Here is a tiny trained network, its code and every weight. The questions are about switching its units off for an input and a target symbol, where a switched-off unit gives its printed mean instead of its output.

import numpy as np


def w(rows, s, z=0):
    codes = np.array(rows[::2]) - 128.0
    scale = np.full(codes.shape[1], s)
    scale[-1] = z or s
    return codes * scale


def f(y):
    return y / 2 * (1 + np.tanh(0.7978845608 * (y + 0.044715 * y**3)))


def softmax(a):
    e = np.exp(a - a.max(-1, keepdims=True))
    return e / e.sum(-1, keepdims=True)


def log_softmax(a):
    a = a - a.max(-1, keepdims=True)
    return a - np.log(np.exp(a).sum(-1, keepdims=True))


def net(x, mask):
    ids = ['αβγδεζηθλμξπστφω'.index(c) for c in x.split()]
    T = len(ids)
    res = E[ids] + P[:T]
    u = 0
    for l in range(2):
        q, k, v = (res @ M[l].T for M in (Q, K, V))
        z = softmax(np.where(np.tri(T) > 0, q @ k.T / 4**0.5, -1e9)) @ v
        res = res + np.where(mask[u], z, O[l][:, -1]) @ O[l][:, :-1]
        u += 1
        y = f(res @ A[l][:, :-1].T + A[l][:, -1])
        res = res + np.where(mask[u : u + 4], y, B[l][:, -1]) @ B[l][:, :-1]
        u += 4
    return log_softmax(res[-1] @ U[:, :-1].T + U[:, -1])


Q, K, V, O, A, B = {}, {}, {}, {}, {}, {}
E = w([
[157,114,135,103,103,221,91,114],'α',
[92,131,126,168,99,224,205,183],'β',
[102,91,204,114,102,215,128,70],'γ',
[134,123,186,206,83,85,154,185],'δ',
[51,94,200,161,137,129,98,150],'ε',
[59,226,125,81,11,46,39,145],'ζ',
[143,92,238,100,134,59,98,110],'η',
[180,126,76,91,130,138,114,229],'θ',
[61,102,109,129,151,143,88,198],'λ',
[71,91,90,71,120,101,138,58],'μ',
[138,114,53,75,89,234,157,118],'ξ',
[67,114,136,149,140,60,179,177],'π',
[190,111,114,80,65,75,205,111],'σ',
[155,99,170,75,161,105,60,187],'τ',
[113,96,86,58,146,202,49,124],'φ',
[74,93,128,128,134,116,104,143],'ω',
],0.012)
P = w([
[183,2,57,214,202,108,82,108],'0',
[150,33,98,155,151,108,109,149],'1',
[130,58,123,122,121,110,117,167],'2',
[120,89,145,103,103,116,124,188],'3',
[105,111,152,83,83,112,123,193],'4',
[92,133,171,74,65,118,125,202],'5',
[79,153,176,61,53,123,120,209],'6',
[74,173,185,53,38,121,112,225],'7',
[49,184,205,39,32,128,102,218],'8',
[47,209,203,31,23,122,100,221],'9',
],0.0058)
Q[0] = w([
[152,89,220,4,61,166,123,213],'0.h1',
[240,163,47,156,253,122,97,15],'0.h1',
[100,73,80,51,2,124,120,221],'0.h1',
[88,53,163,14,44,66,165,131],'0.h1',
],0.0097)
K[0] = w([
[79,226,124,113,68,104,133,135],'0.h1',
[135,46,124,183,158,142,155,135],'0.h1',
[88,201,178,91,94,123,103,118],'0.h1',
[96,253,135,122,111,152,92,153],'0.h1',
],0.015)
V[0] = w([
[222,179,93,130,199,117,188,109],'0.h1',
[206,130,1,33,39,85,238,86],'0.h1',
[119,170,86,88,180,175,58,58],'0.h1',
[86,207,202,244,162,94,233,80],'0.h1',
],0.0062)
O[0] = w([
[127,80,103,202,186,163,76,103,29],'0.h1',
[109,178,156,225,127,179,1,143,244],'0.h1',
[152,119,148,178,182,49,176,172,36],'0.h1',
[177,7,47,50,100,130,36,176,2],'0.h1',
],0.0068,0.0047)
A[0] = w([
[78,96,204,126,189,112,67,166,235],'0.n1',
[55,106,128,110,178,93,161,158,93],'0.n2',
[47,142,76,157,123,2,101,120,181],'0.n3',
[155,112,93,156,177,79,130,139,3],'0.n4',
],0.0082,0.0038)
B[0] = w([
[123,167,96,132,84,103,33,71,250],'0.n1',
[77,119,136,104,234,107,84,142,114],'0.n2',
[125,139,206,96,137,242,86,146,212],'0.n3',
[151,1,141,150,124,220,114,71,78],'0.n4',
],0.0088,0.0022)
Q[1] = w([
[207,102,223,238,176,52,179,158],'1.h1',
[201,32,45,185,254,86,6,127],'1.h1',
[213,205,149,8,49,112,151,211],'1.h1',
[241,14,31,97,220,209,198,66],'1.h1',
],0.0082)
K[1] = w([
[85,121,89,110,252,150,138,85],'1.h1',
[153,45,107,192,152,131,142,91],'1.h1',
[37,134,159,86,75,139,142,144],'1.h1',
[115,52,141,172,180,85,118,145],'1.h1',
],0.012)
V[1] = w([
[219,134,70,137,88,142,200,97],'1.h1',
[104,154,85,68,157,9,71,72],'1.h1',
[217,150,148,174,116,24,104,250],'1.h1',
[70,159,38,108,188,176,119,254],'1.h1',
],0.0069)
O[1] = w([
[179,183,165,138,136,158,88,133,3],'1.h1',
[38,63,131,227,56,191,188,162,63],'1.h1',
[132,39,185,76,151,244,157,88,143],'1.h1',
[156,67,145,188,88,68,113,3,107],'1.h1',
],0.011,0.0041)
A[1] = w([
[123,118,128,186,29,123,148,105,253],'1.n1',
[131,94,84,99,123,31,238,80,12],'1.n2',
[88,222,195,255,121,28,165,53,163],'1.n3',
[103,160,225,182,132,170,170,71,173],'1.n4',
],0.0091,0.0052)
B[1] = w([
[25,103,85,155,230,113,100,83,254],'1.n1',
[138,204,180,154,25,156,127,103,172],'1.n2',
[242,1,115,156,96,164,106,205,238],'1.n3',
[226,108,216,179,191,104,126,118,183],'1.n4',
],0.0091,0.0066)
U = w([
[106,138,155,154,209,132,197,108,169],'α',
[101,136,126,155,141,215,200,208,57],'β',
[167,115,213,125,174,102,146,39,158],'γ',
[138,110,165,166,131,145,157,199,1],'δ',
[119,78,114,146,98,156,93,67,58],'ε',
[90,205,185,197,99,207,22,141,130],'ζ',
[187,131,135,118,85,99,75,148,30],'η',
[144,197,89,122,162,42,180,206,161],'θ',
[107,130,60,154,125,124,90,174,73],'λ',
[159,59,119,16,105,213,160,101,152],'μ',
[101,144,71,149,126,142,159,87,170],'ξ',
[160,162,168,122,178,87,181,178,130],'π',
[145,145,163,145,71,130,150,121,69],'σ',
[169,139,92,64,143,12,99,40,189],'τ',
[113,112,61,120,151,99,98,50,170],'φ',
[116,116,80,135,160,92,135,105,213],'ω',
],0.011,0.0048)

Each question gives the input, a string of symbols that net reads in full, and the target symbol t.
The units are the heads (4 rows each of Q, K, V and O) and the neurons (one row each of A and B). Each row of codes is followed by its name. A weight is (code - 128) times the scale printed after its matrix; where a second scale follows, it is the last column's (O, A, B and U).
mask holds one flag per unit, layer by layer, with each layer's heads first. A switched-off unit (its flag False) gives its mean, the last column of its rows in O or B, instead of its output. The means were averaged over made-up inputs and are rounded, as every weight is.
A unit's drop is (log p(t) with every unit on - log p(t) with that unit switched off) / (log p(t) with every unit on - log p(t) with every unit switched off).
The circuit of an input: a set's keep is (log p(t) with only the set's units on - log p(t) with every unit switched off) / (log p(t) with every unit on - log p(t) with every unit switched off). Starting from all 10 units, units are removed one at a time, each time the one whose removal leaves the highest keep (on an exact tie, the one counted first), for as long as the keep stays at least 0.8.
units of the circuit, in order: the units of the circuit, biggest drop first
k most important neurons: the k neurons with the biggest drops, biggest first
k most important neurons of layer l: the k neurons of layer l with the biggest drops, biggest first
input ζ τ ξ η, target η: most important neuron	[1.n3]
input θ ζ τ τ σ σ ω ξ, target ξ: 2 most important neurons	[0.n3 1.n3]
input η σ δ ξ φ η ξ, target β: 2 most important neurons	[0.n1 0.n3]
input σ δ ω, target μ: units of the circuit, in order	[0.h1 1.h1 1.n1]
input σ θ ω, target γ: 3 most important neurons	[0.n2 1.n4 0.n3]
input θ σ σ τ λ, target α: units of the circuit, in order	[0.h1 0.n2 1.n3]
input σ θ β δ μ, target μ: units of the circuit, in order	[1.h1 1.n1 0.h1]
input τ ξ π ω θ ξ ξ β σ, target τ: 3 most important neurons	[0.n1 1.n3 1.n2]
input δ θ τ ξ, target α: 2 most important neurons of layer 1	[1.n4 1.n1]
input δ δ ξ η θ γ, target γ: 3 most important neurons	[1.n4 0.n4 0.n3]
input δ θ ξ, target γ: units of the circuit, in order	[0.h1 1.h1 1.n4]
input τ τ β φ μ ξ δ, target η: units of the circuit, in order	[1.n3 1.h1]
input σ ξ δ σ γ π θ ξ δ, target η: units of the circuit, in order	[1.h1 1.n3]
input σ σ ω ζ γ λ δ σ ω τ, target τ: units of the circuit, in order	[0.n3 0.n1 1.h1]
input λ σ σ σ σ σ δ ζ β θ, target θ: units of the circuit, in order	[0.h1]
input ζ θ γ θ τ θ τ, target τ: units of the circuit, in order	[0.n1 0.h1]
input μ ε β σ γ λ ξ, target ε: 3 most important neurons of layer 1	[1.n3 1.n1 1.n2]
input ε δ σ φ σ, target δ: 3 most important neurons	[1.n3 0.n1 1.n4]
input ε β β η σ θ η δ, target β: 2 most important neurons	[0.n1 0.n3]
input δ σ σ σ δ β, target μ: most important neuron	[0.n1]
input γ δ φ θ δ, target γ: units of the circuit, in order	[1.h1 1.n4]
input σ ξ δ σ, target μ: units of the circuit, in order	[1.h1 0.h1 0.n1]
input θ σ σ ζ δ σ, target σ: 2 most important neurons of layer 0	[0.n3 0.n1]
input σ ω π ξ σ σ θ σ δ μ, target μ: units of the circuit, in order	[1.h1 0.n1]
input μ δ σ σ σ θ θ ζ δ σ, target σ: units of the circuit, in order	[0.n3 1.n2 1.h1]
input σ σ τ π, target α: 3 most important neurons	[0.n2 0.n1 1.n3]
input η ξ μ σ ξ, target ζ: units of the circuit, in order	[0.h1]
input σ τ ξ θ σ, target γ: units of the circuit, in order	[1.h1 1.n4 0.n1 0.h1]
input θ λ σ σ β σ γ δ, target θ: 2 most important neurons of layer 1	[1.n3 1.n2]
